Below are the code and all the weights of a small trained network. Each question names an input and a class and asks about switching units off, where a switched-off unit gives its printed mean instead of its output.

import numpy as np


def w(rows, s, z=0):
    codes = np.array(rows[::2]) - 128.0
    scale = np.full(codes.shape[1], s)
    scale[-1] = z or s
    return codes * scale


def f(y):
    return np.maximum(y, 0)


def log_softmax(a):
    a = a - a.max(-1, keepdims=True)
    return a - np.log(np.exp(a).sum(-1, keepdims=True))


def net(x, mask):
    res = np.array(x, float).reshape(1, 7) / 4 @ E
    y = f(res @ A[0][:, :-1].T + A[0][:, -1])
    res = res + np.where(mask, y, B[0][:, -1]) @ B[0][:, :-1]
    return log_softmax(res[-1] @ U[:, :-1].T + U[:, -1])


A, B = {}, {}
E = w([
[129,127,127,128,127,127,129,130],'x0',
[129,127,131,130,126,129,126,126],'x1',
[254,87,90,48,108,87,164,80],'x2',
[145,45,119,72,206,200,45,159],'x3',
[125,129,126,127,125,127,129,130],'x4',
[127,128,129,127,126,128,125,129],'x5',
[150,96,254,110,104,96,164,218],'x6',
],0.0089)
A[0] = w([
[202,122,171,80,60,53,201,127,109],'n0',
[131,88,31,108,215,212,42,83,118],'n1',
[22,202,214,232,89,111,160,204,217],'n2',
[99,244,21,194,77,93,168,5,218],'n3',
[158,38,218,66,184,162,91,229,84],'n4',
[120,161,213,159,49,56,206,173,139],'n5',
[254,45,23,23,154,139,114,12,174],'n6',
[5,151,113,186,202,217,39,160,252],'n7',
[232,103,142,63,64,45,207,102,191],'n8',
],0.0051,0.0031)
B[0] = w([
[205,88,139,135,107,86,222,66,200],'n0',
[98,214,163,71,216,124,69,102,212],'n1',
[57,183,253,113,171,103,175,214,244],'n2',
[59,28,60,192,17,189,169,232,235],'n3',
[76,29,52,191,21,188,158,204,206],'n4',
[163,192,218,87,199,64,225,108,213],'n5',
[87,173,99,17,155,34,173,223,254],'n6',
[78,132,231,174,155,220,56,75,245],'n7',
[191,88,112,106,102,66,247,87,230],'n8',
],0.0058,0.0085)
U = w([
[86,89,132,221,71,186,118,163,181],'0',
[114,229,148,64,215,72,137,168,142],'1',
[149,51,38,122,51,123,144,156,159],'2',
[208,132,173,128,130,96,152,2,5],'3',
[119,171,141,141,201,179,49,20,116],'4',
],0.0083,0.0023)

Each question gives the input, the list of numbers given to net, and the class t.
The units are the neurons (one row each of A and B). Each row of codes is followed by its name. A weight is (code - 128) times the scale printed after its matrix; where a second scale follows, it is the last column's (A, B and U).
mask holds one flag per neuron, in row order. A switched-off neuron (its flag False) gives its mean, the last column of its row in B, instead of its output. The means were averaged over made-up inputs and are rounded, as every weight is.
A unit's drop is (log p(t) with every unit on - log p(t) with that unit switched off) / (log p(t) with every unit on - log p(t) with every unit switched off).
The circuit of an input: a set's keep is (log p(t) with only the set's units on - log p(t) with every unit switched off) / (log p(t) with every unit on - log p(t) with every unit switched off). Starting from all 9 units, units are removed one at a time, each time the one whose removal leaves the highest keep (on an exact tie, the one counted first), for as long as the keep stays at least 0.8.
units of the circuit, in order: the units of the circuit, biggest drop first
top k neurons: the k neurons with the biggest drops, biggest first
drop of u: that unit's drop, to one decimal
input [-6,-3,8,-7,0,-1,0], class 2: units of the circuit, in order	(n3)
input [2,5,1,-7,-2,3,0], class 2: top 3 neurons	(n3 n7 n1)
input [-1,-1,2,-4,-6,4,6], class 3: units of the circuit, in order	(n6 n0)
input [-6,7,-1,3,-3,-8,4], class 0: units of the circuit, in order	(n4 n6)
input [1,-8,2,3,-3,5,5], class 2: units of the circuit, in order	(n4 n7)
input [4,2,-1,6,3,8,-5], class 4: top 2 neurons	(n7 n2)
input [8,-2,-1,-3,4,1,-4], class 0: units of the circuit, in order	(n3 n6)
input [-6,1,-2,5,3,-1,0], class 4: units of the circuit, in order	(n3 n7 n6)
input [-6,-5,0,4,0,-4,7], class 0: top 2 neurons	(n4 n6)
input [5,-7,-8,3,-8,-3,-8], class 4: top 3 neurons	(n1 n7 n4)
input [7,-5,0,-8,-1,5,-7], class 0: top 2 neurons	(n3 n6)
input [0,-6,1,5,-3,0,5], class 2: units of the circuit, in order	(n7 n4)
input [-1,-5,-5,1,1,6,-4], class 4: top 2 neurons	(n4 n7)
input [-2,5,1,6,2,1,3], class 2: units of the circuit, in order	(n4)
input [-6,6,1,7,0,7,-8], class 1: top 3 neurons	(n6 n1 n4)
input [3,-8,4,2,-2,-4,-7], class 1: top 2 neurons	(n6 n1)
input [4,-8,-1,2,3,6,8], class 0: top 3 neurons	(n4 n6 n1)
input [2,-1,6,-6,-7,-2,-6], class 2: drop of n3	0.2
input [-2,-1,4,-3,-7,5,-5], class 2: drop of n3	0.3
input [3,-7,-1,7,8,2,-1], class 4: drop of n0	0.0
input [-8,0,5,0,-6,-1,7], class 3: top neuron	(n3)
input [-1,2,8,6,0,2,-5], class 1: drop of n6	0.4
